Below is a small trained network, with its code and all its weights. Each question gives an input and a class and asks what happens when units are switched off, that is, made to give their printed mean instead of their output.

import numpy as np


def w(rows, s, z=0):
    codes = np.array(rows[::2]) - 128.0
    scale = np.full(codes.shape[1], s)
    scale[-1] = z or s
    return codes * scale


def norm(h):
    return h / np.sqrt((h * h).mean(-1, keepdims=True) + 1e-5)


def f(y):
    return y / 2 * (1 + np.tanh(0.7978845608 * (y + 0.044715 * y**3)))


def log_softmax(a):
    a = a - a.max(-1, keepdims=True)
    return a - np.log(np.exp(a).sum(-1, keepdims=True))


def net(x, mask):
    res = np.array(x, float).reshape(1, 5) / 4 @ E
    u = 0
    for l in range(3):
        y = f(norm(res) @ A[l][:, :-1].T + A[l][:, -1])
        res = res + np.where(mask[u : u + 3], y, B[l][:, -1]) @ B[l][:, :-1]
        u += 3
    return log_softmax(norm(res)[-1] @ U[:, :-1].T + U[:, -1])


A, B = {}, {}
E = w([
[189,99,63,172,84,5,124,154,81,187,63],'x0',
[167,159,18,194,140,136,119,186,130,95,85],'x1',
[180,191,163,235,180,173,111,75,231,82,123],'x2',
[179,105,121,57,81,199,36,49,105,156,109],'x3',
[64,51,155,47,171,137,145,102,195,76,83],'x4',
],0.0022)
A[0] = w([
[110,126,162,97,134,162,79,138,113,140,161,6],'0.n1',
[105,153,107,156,44,48,170,177,19,253,144,156],'0.n2',
[223,179,174,183,132,141,108,88,124,128,177,34],'0.n3',
],0.0026,0.0012)
B[0] = w([
[72,125,116,102,151,174,150,105,168,82,123,111],'0.n1',
[190,72,132,57,175,82,136,221,47,94,172,254],'0.n2',
[115,128,70,163,79,81,95,85,187,239,3,146],'0.n3',
],0.0023,0.0025)
A[1] = w([
[125,93,157,11,72,167,94,111,10,179,180,47],'1.n1',
[225,87,71,87,36,171,16,37,105,182,66,64],'1.n2',
[80,4,76,42,168,85,155,149,162,73,12,2],'1.n3',
],0.0037,0.0008)
B[1] = w([
[97,85,80,88,57,75,118,151,92,140,80,240],'1.n1',
[151,137,207,108,254,124,109,233,109,103,188,253],'1.n2',
[155,200,124,202,50,127,66,68,138,247,96,211],'1.n3',
],0.0044,0.0033)
A[2] = w([
[136,98,169,150,87,8,187,123,74,185,144,74],'2.n1',
[158,145,20,157,117,125,148,222,16,108,131,252],'2.n2',
[79,102,181,4,120,178,106,99,92,147,158,157],'2.n3',
],0.0044,0.0012)
B[2] = w([
[119,67,67,23,121,130,117,183,61,89,145,202],'2.n1',
[187,74,192,35,208,96,1,169,89,167,101,253],'2.n2',
[133,110,35,137,121,107,193,180,104,72,136,183],'2.n3',
],0.0045,0.0052)
U = w([
[102,187,111,236,24,120,141,18,178,211,84,55],'0',
[57,95,88,69,122,177,251,141,133,3,176,20],'1',
[170,169,221,168,230,163,101,129,165,112,157,157],'2',
[157,59,96,16,116,53,76,203,8,163,108,251],'3',
],0.0064,0.0018)

Each question gives the input, the list of numbers given to net, and the class t.
The units are the neurons (one row each of A and B). Each row of codes is followed by its name. A weight is (code - 128) times the scale printed after its matrix; where a second scale follows, it is the last column's (A, B and U).
mask holds one flag per neuron, layer by layer. A switched-off neuron (its flag False) gives its mean, the last column of its row in B, instead of its output. The means were averaged over made-up inputs and are rounded, as every weight is.
A unit's drop is (log p(t) with every unit on - log p(t) with that unit switched off) / (log p(t) with every unit on - log p(t) with every unit switched off).
The circuit of an input: a set's keep is (log p(t) with only the set's units on - log p(t) with every unit switched off) / (log p(t) with every unit on - log p(t) with every unit switched off). Starting from all 9 units, units are removed one at a time, each time the one whose removal leaves the highest keep (on an exact tie, the one counted first), for as long as the keep stays at least 0.8.
units of the circuit, in order: the units of the circuit, biggest drop first
unit that matters most: the unit with the biggest drop
top k neurons: the k neurons with the biggest drops, biggest first
top k neurons in layer l: the k neurons of layer l with the biggest drops, biggest first
drop of u: that unit's drop, to one decimal
input [4,-6,8,8,6], class 2: unit that matters most => 1.n2
input [3,-8,5,-4,8], class 0: top 3 neurons => [1.n2; 2.n2; 1.n3]
input [-5,-8,-4,-4,7], class 1: top 2 neurons => [2.n2; 2.n3]
input [-6,3,-1,-4,-1], class 2: top 3 neurons => [2.n1; 2.n3; 1.n1]
input [-7,-8,5,4,-2], class 1: top 3 neurons => [2.n3; 1.n3; 2.n2]
input [-7,-1,1,4,-1], class 1: top 2 neurons => [2.n2; 2.n3]
input [-7,5,-2,-3,8], class 0: units of the circuit, in order => [1.n3; 2.n2; 2.n1]
input [-4,4,-2,3,5], class 0: units of the circuit, in order => [1.n3; 2.n2]
input [-5,-4,5,-3,-4], class 0: units of the circuit, in order => [2.n2; 1.n2]
input [0,6,2,-7,2], class 2: units of the circuit, in order => [1.n1; 2.n1]
input [-4,-4,5,7,6], class 1: units of the circuit, in order => [2.n3; 2.n2]
input [-8,6,-6,-7,-4], class 2: top 3 neurons => [1.n1; 2.n1; 2.n3]
input [-5,-8,5,-4,-8], class 0: top 2 neurons => [2.n2; 1.n2]
input [4,-8,7,-1,-2], class 2: units of the circuit, in order => [1.n1]
input [8,1,7,3,5], class 2: top 2 neurons in layer 1 => [1.n2; 1.n1]
input [-5,7,7,-1,-4], class 0: top 3 neurons => [1.n2; 2.n2; 0.n2]
input [2,-1,5,-4,-1], class 0: top 2 neurons in layer 0 => [0.n2; 0.n3]
input [0,2,1,1,2], class 0: top 2 neurons in layer 2 => [2.n2; 2.n1]
input [-7,-5,-4,2,8], class 1: top 2 neurons in layer 2 => [2.n2; 2.n3]
input [-6,7,-1,0,6], class 0: unit that matters most => 1.n3
input [4,5,6,-2,7], class 0: drop of 1.n2 => 0.1
input [0,3,4,7,4], class 2: drop of 0.n3 => 0.0
input [-5,1,-3,5,8], class 1: drop of 0.n3 => 0.1
